In the rows, zero is written as 128.
 96 114 126 136 165 134 139 105 129 157 149 175 104 148  24 113 154  71  97  87 115 158 162 156  98 116 179 101 110 134 152 161 148 164 100 122  93  80 128 -> z651
 91 154 121 138 146 127 125 148 123 105 145 137 135 175 130 146 120 144  90 104 116 120 121 128 113 119 127 112 141 130 164 115 160 124  92 118 139 161 143 -> z45
145 140 113 135 134 144 136 125 117 129 124 125 131 129 157  91 101 130 121 133 117 116 146 118 138 138 145 112 101 131 132 123 125 130 137 153 137  81 121 -> z640
155 113 139 130 124 119 150 106 133 160 118 131 112 105 120  94 142 128 152 136 128 142 155 145 130 104 161 125  90 127 112 142 107 159 140 165 109  37 138 -> z640
132 142 135 138 146 127 161 111 110 151 120 143 118 160 115  91 145 112 133 139 146 131 131 129 126 100 157 132 103 139 123 138 130 147 124 161 132  57 133 -> z36
124 147 114 151 167 132 134 103 129 162 125 156 117 167  76  93 126  76  93 113 104 138 168 143 115 101 168 100  93 138 136 135 137 163 112 145 116  49 110 -> z36
129 151 123 144 139 112 129 101 140 149 124 127 123 139  84 129 144  79 107 128 128 137 127 133 134 118 137 123 126 129 106 139 125 116 137 126 122 116 130 -> z481
114 158 119 154 152 120 130 114 133 128 127 146 126 152  80 134 125  88  89 135 123 127 132 110 140 115 123 112 123 126 130 122 134 123 128 119 137 139 128 -> z36
144 127 122 125 131 130 160 100 143 156 111 112 124 114 143  84 140 141 134 144 145 131 171 136 136 111 159 141  83 129 105 131 105 160 142 161 127  45 141 -> z45
 96 155 113 163 149 109 129 101 132 129 127 157 123 153  27 125 156  50 120 111 120 145 135 137 129 109 158 104 116 127 140 146 155 139 113 120 111 101  95 -> z790
138  97 121 135 135 128 143 108 143 150 126 133 110 122 128  84 131 132 122 123 118 138 170 138 118 119 170 107 101 127 131 142 120 163 117 157 115  59 108 -> z919
139 107 119 123 135 136 129 107 146 136 117 114 127 109 121 129 109 127 122 140 146 131 140 144 127 129 124 127 115 121 106 126 121 131 148 116 122 120 112 -> z896
120 142 118 124 144 125 134 129 119 136 133 140 114 150 119 121 122 120 117 128 120 125 129 128 135 119 135 137 130 132 152 127 147 125 139 112 122 137 137 -> z640
148 134 112 133 128 116 113 116 131 118 114 112 147 101 163 146  84 118 116 139 139 114 130 121 139 147  98 132 132 120 137 100 143 112 156 119 140 163 102 -> z790
128 132 112 150 140 139 123  94 141 135 114 127 139 128  93 123 113  94 121 131 143 129 137 136 131 130 125 111 114 126 117 132 124 129 147 114 128 114 104 -> z896
129 117 130 124 139 138 122 118 135 128 137 125 136 125 119 152 104 137 121 126 132 129 117 127 121 134 102 119 145 129 140 118 150 113 135  92 136 177 132 -> z896
137 135 103 139 124 121 122 103 133 122 113 115 139 116 133 133  90 113  93 151 130 122 151 119 122 135 106 130 120 118 117 100 131 117 145 116 140 147 121 -> z36
146 112 125 116 127 110 123 119 137 109 117 102 142  93 154 159  83 136  98 156 150 108 132 113 138 149  85 148 144 115 119  97 128  95 156 106 142 192 135 -> z36
122 168 119 139 129 128 154 124 137 154 116 122 113 155 131  84 149 127 123 126 121 127 154 127 152  99 154 117 103 140 120 137 119 169 131 160 137  63 150 -> z45
151 112 135 129 112 140 132 118 145 149 114 105 126 104 151 134 117 149 130 143 143 127 123 131 131 125 113 123 126 128 100 127 105 129 133 132 136 109 135 -> z896
139 118 142 133 119  88 132 105 146 131 113 115 129  86  96 157 144 109 152 141 169 135 123 131 142 133 114 155 124 114 119 129 115 118 147 123 122 144 121 -> z790
131 141 130 144 116 132 132 103 118 126 131 142 128 130 147 103 142 135 139 145 131 130 105 112 124 112 129 131 123 134 132 123 130 129 141 137 131 112 102 -> z919
145 141 123 141 131 133 155 116 134 172 125 127 103 138 163  96 133 133 144 135 116 125 136 119 136 104 155 120  94 140 122 147 104 162 133 162 137  55 133 -> z919
138 147 138 146 117 102 151  96 124 141 112 125 126 118 118 112 161 108 172 150 166 136 108 124 143 112 134 151 112 132 119 135 124 131 152 149 135  93 120 -> z790
142  91 121 127 134 104 144  88 149 151 118 127 121  94 122 107 130 120 149 147 142 141 153 139 123 122 150 140  97 119 118 142 113 139 153 132 112  85 111 -> z919
123 141 147 154 135 138 126 131 112 105 134 147 148 151 133 105 129 122 121 117 113 123 123 114 140 111 135 102 129 137 158 126 139 139 104 137 138 126 113 -> z540
134 108 132 108 121 125 126 129 128 144 125 119 113 106 147 170 119 120 110 140 151 123 117 128 120 149 100 145 139 127 122 124 127 111 155 102 131 180 156 -> z651
144  95 146 126 122  95 133 105 151 165 122 124 111 102 123 115 155 135 136 129 129 152 155 142 111 117 146 131 109 129 121 144 100 148 125 142 111  87 117 -> z919
174  95 129 115 133 109 131  96 148 147 120 107 119  82 142 121 116 130 112 156 150 132 135 135 139 134 126 159 122 120 103 116 107 105 175 133 113 120 123 -> z481
127 167 134 142 110 116 155  99 112 137 108 137 114 143 108  67 162 110 174 145 148 138 135 127 139  97 161 135  91 137 130 142 120 154 142 157 131  44 127 -> z640
150  70 132 113 130  88 130  82 171 153 119 121 113  66 116 119 129 123 144 145 158 144 168 142 136 138 133 149 114 116 139 128 108 132 162 110 106 144 126 -> z919
119 122 129 126 164 133 144 122 121 155 140 148 106 157  88 124 129  76 139 115 126 148 155 161 116 109 175 115  85 134 124 156 143 159 124 134 104  60 111 -> z960
128 130 129 121 129 120 134 120 134 127 131 120 128 123 128 137 129 141 111 132 144 124 127 123 139 129 117 151 130 130 145 109 133 124 144 114 127 152 151 -> z45
151 110 154 138 118 116 150 124 138 144 116 117 128 113 152 122 138 137 155 138 132 123 128 129 154 101 138 136 113 128 114 136 104 147 132 147 132  87 139 -> z540
109 134 109 147 166 129 129 102 146 134 133 156 135 155  70  92 134  96  82 111 107 143 179 140 115 105 168  95  99 129 138 131 140 147 107 130 111  71 103 -> z45
139  98 116 116 134 125 133 104 149 153 119 130 109  99 106 121 116 107 102 139 139 137 167 142 127 139 139 127 100 120 116 135 123 144 149 124 118 103 114 -> z651
147 138 143 128  98 122 144 134 112 121 110 112 128 118 204  99 122 158 165 156 131 113 107 115 162 106 123 148 121 137 131 118 122 142 144 148 147 105 132 -> z540
138 133 142 133  98 126 133 129 108 112 126 122 130 121 183 114 135 173 133 150 133 128 106  99 123 125 110 130 136 129 131 116 123 121 131 145 146 129 116 -> z919
144 122 132 135 117 138 125 126 131 138 128 125 123 122 148 124 130 115 148 131 132 136 137 139 127 130 139 109 100 130 117 130 122 145 127 153 127  94 110 -> z960
126 136 107 126 136 121 132 117 145 126 117 129 134 135 123  91 117 124  98 130 131 128 171 132 133 119 143 114 106 126 132 113 126 144 129 131 128 103 119 -> z45
146 122 123 134 143 132 160 112 137 171 114 127 103 144 122  80 126 116 134 131 131 131 173 146 116 104 174 112  82 134 110 146 118 174 110 175 127  34 140 -> z36
135  82 151 130 118  90  94 123 146  93 119 105 146  83 145 181 114 125 106 139 142 123 119 124 146 151  82 143 161 110 136  95 130  86 155  87 127 240 124 -> z540
122 118 120 126 142 129 125 125 136 137 135 142 107 141 128 120 119 120 120 126 127 125 135 132 129 134 136 122 128 131 163 130 145 137 128 114 119 154 119 -> z919
138 158 136 127  89 120 130 140 108  91 117 104 149 125 218 124 122 195 117 155 142 106  89  91 144 121  85 142 149 132 137  89 138 112 147 145 166 161 134 -> z45
164 103 146  93 117 114 126 132 136 121 139 100 116  87 163 160 121 169 118 148 153 122 105 127 140 151  92 175 160 123 140 101 119  93 159 108 124 201 160 -> z481
146 139 139 126 104 111 127 123 127 125 109 110 131 101 155 140 124 136 145 152 138 120 116 121 145 128 106 142 122 122 111 119 115 117 160 133 134 122 133 -> z640
126 119 106 131 129 123 123 122 138 111 120 123 142 107 129 135  96 103 127 137 141 132 146 129 130 148 124 122 102 114 117 125 130 126 144 120 130 138  96 -> z960
122 175 120 139 124 147 124 138 105 117 131 132 143 164 157 115 100 129  97 122 102 110 131 114 130 117 128 101 129 135 138 119 145 126 105 136 146 106 114 -> z640
128 151 119 151 141 116 131 102 135 155 121 130 133 146  95 134 126  90 105 136 123 125 141 125 139 120 129 123 115 131 123 132 134 129 128 130 134 114 120 -> z36
166 105 150 116 107 107 145 131 137 155 110 102 109  89 175 142 148 156 165 155 161 132 120 139 134 128 124 158 113 123 105 123 101 129 138 160 129  91 140 -> z790
154 149 127 131 131 144 125 120 128 165 134 124 111 136 152 105 113 130 106 125  97 123 154 121 149 124 135 117 115 143 143 119 132 147 139 142 134 102 136 -> z640
141 117 115 131 153 119 124 120 130 133 127 126 124 121 135 125  93 104 102 129 131 123 151 139 136 141 137 116 115 126 144 119 144 123 130 134 126 115 100 -> z790
137 116 133 114 142 149 153 129 132 151 124 114 110 130 143 134 113 141 151 134 155 122 114 139 127 127 127 133 118 134 118 141 125 138 139 125 136 124 161 -> z896
133 140 127 140  95 125 118 139 111 112 114 110 152 131 214 143 105 155 119 146 123 110 101 103 108 133  94 112 143 128 112 117 124 104 120 136 159 143 112 -> z919
128 175 117 157 106 131 143 128 119 133 122 113 128 142 166 130 124 119 157 136 127 123 111 106 145 119 125 122 103 131 105 127 123 137 149 150 162  95 126 -> z960
112 116 147 145 110  80 113 108 145 114 121 128 142 101 104 169 147 116 127 137 146 144 114 118 110 132  98 131 147 114 122 128 111  93 125  98 127 172 121 -> z919
156 116 126 105 144 176 161 140 129 170 133 120 105 140 170  89  99 167 129 125 123 114 142 135 140 110 155 114 109 144 126 140 131 170 115 155 135  65 142 -> z896
151  76 133 121 150 117 137  86 165 157 122 125 115  89  80 109 135 114 136 135 151 150 161 154 132 124 147 125 102 123 116 139 110 142 155 122 105  94 117 -> z896
131 139 138 143 146 124 137 105 117 132 123 139 120 149 101  99 139 101 127 135 129 137 147 134 107 108 148 113 102 135 126 131 131 142 121 150 128  75 119 -> z36
103 202 104 161 140 140 130 122 118 118 132 139 148 159 124 140 115 102 116 132 114 114 100  99 153 129 116 117 127 133 142 121 159 113 118 122 161 135 107 -> z790
125  96 121 141 134 119 104 110 148 119 132 138 128 113 119 120 108 120  89 115 117 139 163 132 102 142 127  97 137 120 150 119 133 127 115 115 116 162 104 -> z919
116 132 129 159 118 121 118 108 144 123 133 142 130 132 109 125 146 125 119 128 108 144 134 122 104 120 130  96 122 124 130 133 128 130 103 131 131 122 100 -> z919
152  91 130 128 133 120 168 107 153 179 119 132  92 110 131  74 155 134 164 142 133 143 158 144 124 101 182 129  80 130 103 163  89 169 130 172 108  14 126 -> z919
151 149 137 132 109 119 136 115 126 149 115 112 107 119 142 122 143 114 149 150 130 120 130 117 157 116 123 140 118 135 122 123 109 127 167 129 134 104 152 -> z640
100 162 116 159 113 122 134 109 131 116 120 134 149 148  88 134 140 108 126 130 123 136 110 121 117  94 124  98 129 125 105 135 127 121 107 112 143  98 110 -> z896
126 170 112 153 124 116 135 113 130 123 118 118 126 148 121 142 125 105 114 158 135 110 111  99 150 118 106 134 124 127 116 114 130 110 149 121 159 152 128 -> z36
132 110 125 147 142 130 123 118 136 106 119 132 141 118 116 111 111  97 122 124 119 122 154 130 143 126 138 112 118 120 128 124 122 135 140 120 117 124 109 -> z540
104 165 107 139 128 129 103 161 107  79 138 131 145 156 159 175  85 122 101 117 111 103  99 116 119 138  90 102 169 121 168  95 179  96 105  98 148 223 116 -> z790
135 142 126 115 117 111 146 126 136 125 115 108 135 120 125 123 128 131 125 133 148 122 125 125 133 128 126 141 131 122 106 136 116 123 127 134 136 127 139 -> z481
139 133 143 142  99  94 112 106 130 122 107 115 140  93 126 160 137 112 128 154 145 133 117 114 128 125  89 140 140 118 107 116 105  94 161 108 128 164 139 -> z640
142 164 143 139 119 124 128 123 112 115 134 117 136 143 163 124 130 144 121 129 133 124  97 116 122 122 112 128 145 134 125 111 131 107 133 145 150 138 134 -> z481
144 106 116 136 138 122 137 100 141 146 130 130 120 113 140 100 123 127 130 137 122 129 155 129 132 125 151 117 101 127 140 138 121 145 139 143 121  96 105 -> z919
125 101 123 134 151 129 133 100 141 156 142 151 104 134  94 112 137 103 120 117 117 143 157 145 108 115 164 116 112 132 149 140 135 149 117 119 102 100 120 -> z919
132 103 112 128 114 111 126  97 142 131 112 119 122  95 109 142 115 100 105 147 146 130 149 136 127 142 122 135 117 114 112 125 127 119 162 110 124 121 106 -> z651
114 100 127 134 153 108 137 100 148 141 138 152 115 121  71 143 141  94 131 131 151 143 134 135 120 126 141 137 118 120 145 143 123 119 132  95 105 144 131 -> z919
114 173 118 164 138 140 118 119 132 125 131 136 132 162 119 119 127 123  84 116 101 127 139 120 130 107 128 105 123 132 131 115 140 143 125 138 133 111 116 -> z45
